Below is a small trained network, with its code and all its weights. Each question gives an input and a class and asks what happens when units are switched off, that is, made to give their printed mean instead of their output.

import numpy as np


def w(rows, s, z=0):
    codes = np.array(rows[::2]) - 128.0
    scale = np.full(codes.shape[1], s)
    scale[-1] = z or s
    return codes * scale


def f(y):
    return np.maximum(y, 0)


def log_softmax(a):
    a = a - a.max(-1, keepdims=True)
    return a - np.log(np.exp(a).sum(-1, keepdims=True))


def net(x, mask):
    res = np.array(x, float).reshape(1, 4) / 4 @ E
    y = f(res @ A[0][:, :-1].T + A[0][:, -1])
    res = res + np.where(mask, y, B[0][:, -1]) @ B[0][:, :-1]
    return log_softmax(res[-1] @ U[:, :-1].T + U[:, -1])


A, B = {}, {}
E = w([
[158,252,65,126,160,116,124],'x0',
[216,87,90,99,94,121,211],'x1',
[106,111,69,200,113,214,123],'x2',
[125,126,126,124,134,130,130],'x3',
],0.016)
A[0] = w([
[130,174,115,138,159,131,119,138],'neuron 0',
[223,98,86,101,86,134,185,148],'neuron 1',
[165,182,76,115,144,126,169,115],'neuron 2',
[159,122,93,138,133,157,156,103],'neuron 3',
[59,118,170,127,125,128,58,209],'neuron 4',
[142,167,117,90,148,72,153,125],'neuron 5',
[87,112,153,135,119,169,108,165],'neuron 6',
[139,134,179,51,159,58,123,254],'neuron 7',
[176,110,140,109,79,112,188,168],'neuron 8',
[92,136,118,186,117,156,99,151],'neuron 9',
[103,61,179,126,99,140,137,243],'neuron 10',
[154,107,86,156,134,190,124,117],'neuron 11',
[129,146,145,105,147,83,82,203],'neuron 12',
[118,146,177,111,147,115,120,179],'neuron 13',
[137,109,79,150,96,166,134,114],'neuron 14',
[111,120,74,193,101,246,139,161],'neuron 15',
[136,184,101,139,179,124,107,127],'neuron 16',
[126,178,104,111,139,147,107,146],'neuron 17',
[103,154,116,172,175,167,93,162],'neuron 18',
],0.014,0.0078)
B[0] = w([
[141,201,120,102,103,118,86,178],'neuron 0',
[133,86,126,113,28,112,146,240],'neuron 1',
[115,125,55,163,79,60,158,202],'neuron 2',
[90,136,121,141,76,95,118,165],'neuron 3',
[138,135,145,181,215,107,155,238],'neuron 4',
[173,111,97,140,113,89,120,191],'neuron 5',
[98,115,137,152,165,158,160,187],'neuron 6',
[220,142,145,136,143,125,136,250],'neuron 7',
[170,99,127,93,89,165,167,212],'neuron 8',
[80,157,108,104,168,177,165,195],'neuron 9',
[149,102,235,124,143,211,160,231],'neuron 10',
[50,133,144,141,74,124,103,181],'neuron 11',
[184,152,136,143,192,92,96,199],'neuron 12',
[174,131,157,154,166,104,101,183],'neuron 13',
[51,95,154,139,78,127,84,175],'neuron 14',
[8,115,122,123,108,149,140,239],'neuron 15',
[143,184,89,69,110,131,90,195],'neuron 16',
[129,178,90,97,128,130,87,182],'neuron 17',
[96,181,112,94,171,150,126,208],'neuron 18',
],0.011,0.019)
U = w([
[194,144,246,246,221,132,146,216],'0',
[34,117,168,206,200,205,196,175],'1',
[206,217,124,106,170,73,8,119],'2',
[66,224,38,34,134,223,101,77],'3',
[254,107,202,11,50,213,188,234],'4',
[66,38,205,101,11,209,113,3],'5',
[230,125,13,136,65,40,176,140],'6',
[40,156,42,163,4,46,126,20],'7',
],0.0054,0.0021)

Each question gives the input, the list of numbers given to net, and the class t.
The units are the neurons (one row each of A and B). Each row of codes is followed by its name. A weight is (code - 128) times the scale printed after its matrix; where a second scale follows, it is the last column's (A, B and U).
mask holds one flag per neuron, in row order. A switched-off neuron (its flag False) gives its mean, the last column of its row in B, instead of its output. The means were averaged over made-up inputs and are rounded, as every weight is.
A unit's drop is (log p(t) with every unit on - log p(t) with that unit switched off) / (log p(t) with every unit on - log p(t) with every unit switched off).
The circuit of an input: a set's keep is (log p(t) with only the set's units on - log p(t) with every unit switched off) / (log p(t) with every unit on - log p(t) with every unit switched off). Starting from the 12 units with the biggest drops (on a tie, the unit counted first), units are removed one at a time, each time the one whose removal leaves the highest keep (on an exact tie, the one counted first), for as long as the keep stays at least 0.8.
units of the circuit, in order: the units of the circuit, biggest drop first
k most important neurons: the k neurons with the biggest drops, biggest first
drop when u is switched off: that unit's drop, to one decimal
input [0,0,-6,1], class 0: units of the circuit, in order => [neuron 16; neuron 1]
input [4,1,-3,0], class 6: units of the circuit, in order => [neuron 2; neuron 5]
input [0,-8,-3,-3], class 0: units of the circuit, in order => [neuron 4]
input [2,0,-5,4], class 2: 2 most important neurons => [neuron 1; neuron 12]
input [2,4,-8,7], class 6: 2 most important neurons => [neuron 10; neuron 5]
input [-7,-3,1,-3], class 1: 2 most important neurons => [neuron 7; neuron 12]
input [-7,-4,0,-3], class 0: 2 most important neurons => [neuron 15; neuron 4]
input [7,-7,0,-2], class 2: 2 most important neurons => [neuron 15; neuron 12]
input [0,-8,-7,5], class 0: drop when neuron 13 is switched off => 0.1
input [-5,5,1,-4], class 5: drop when neuron 14 is switched off => 0.1
input [1,1,-8,5], class 6: drop when neuron 1 is switched off => -0.1
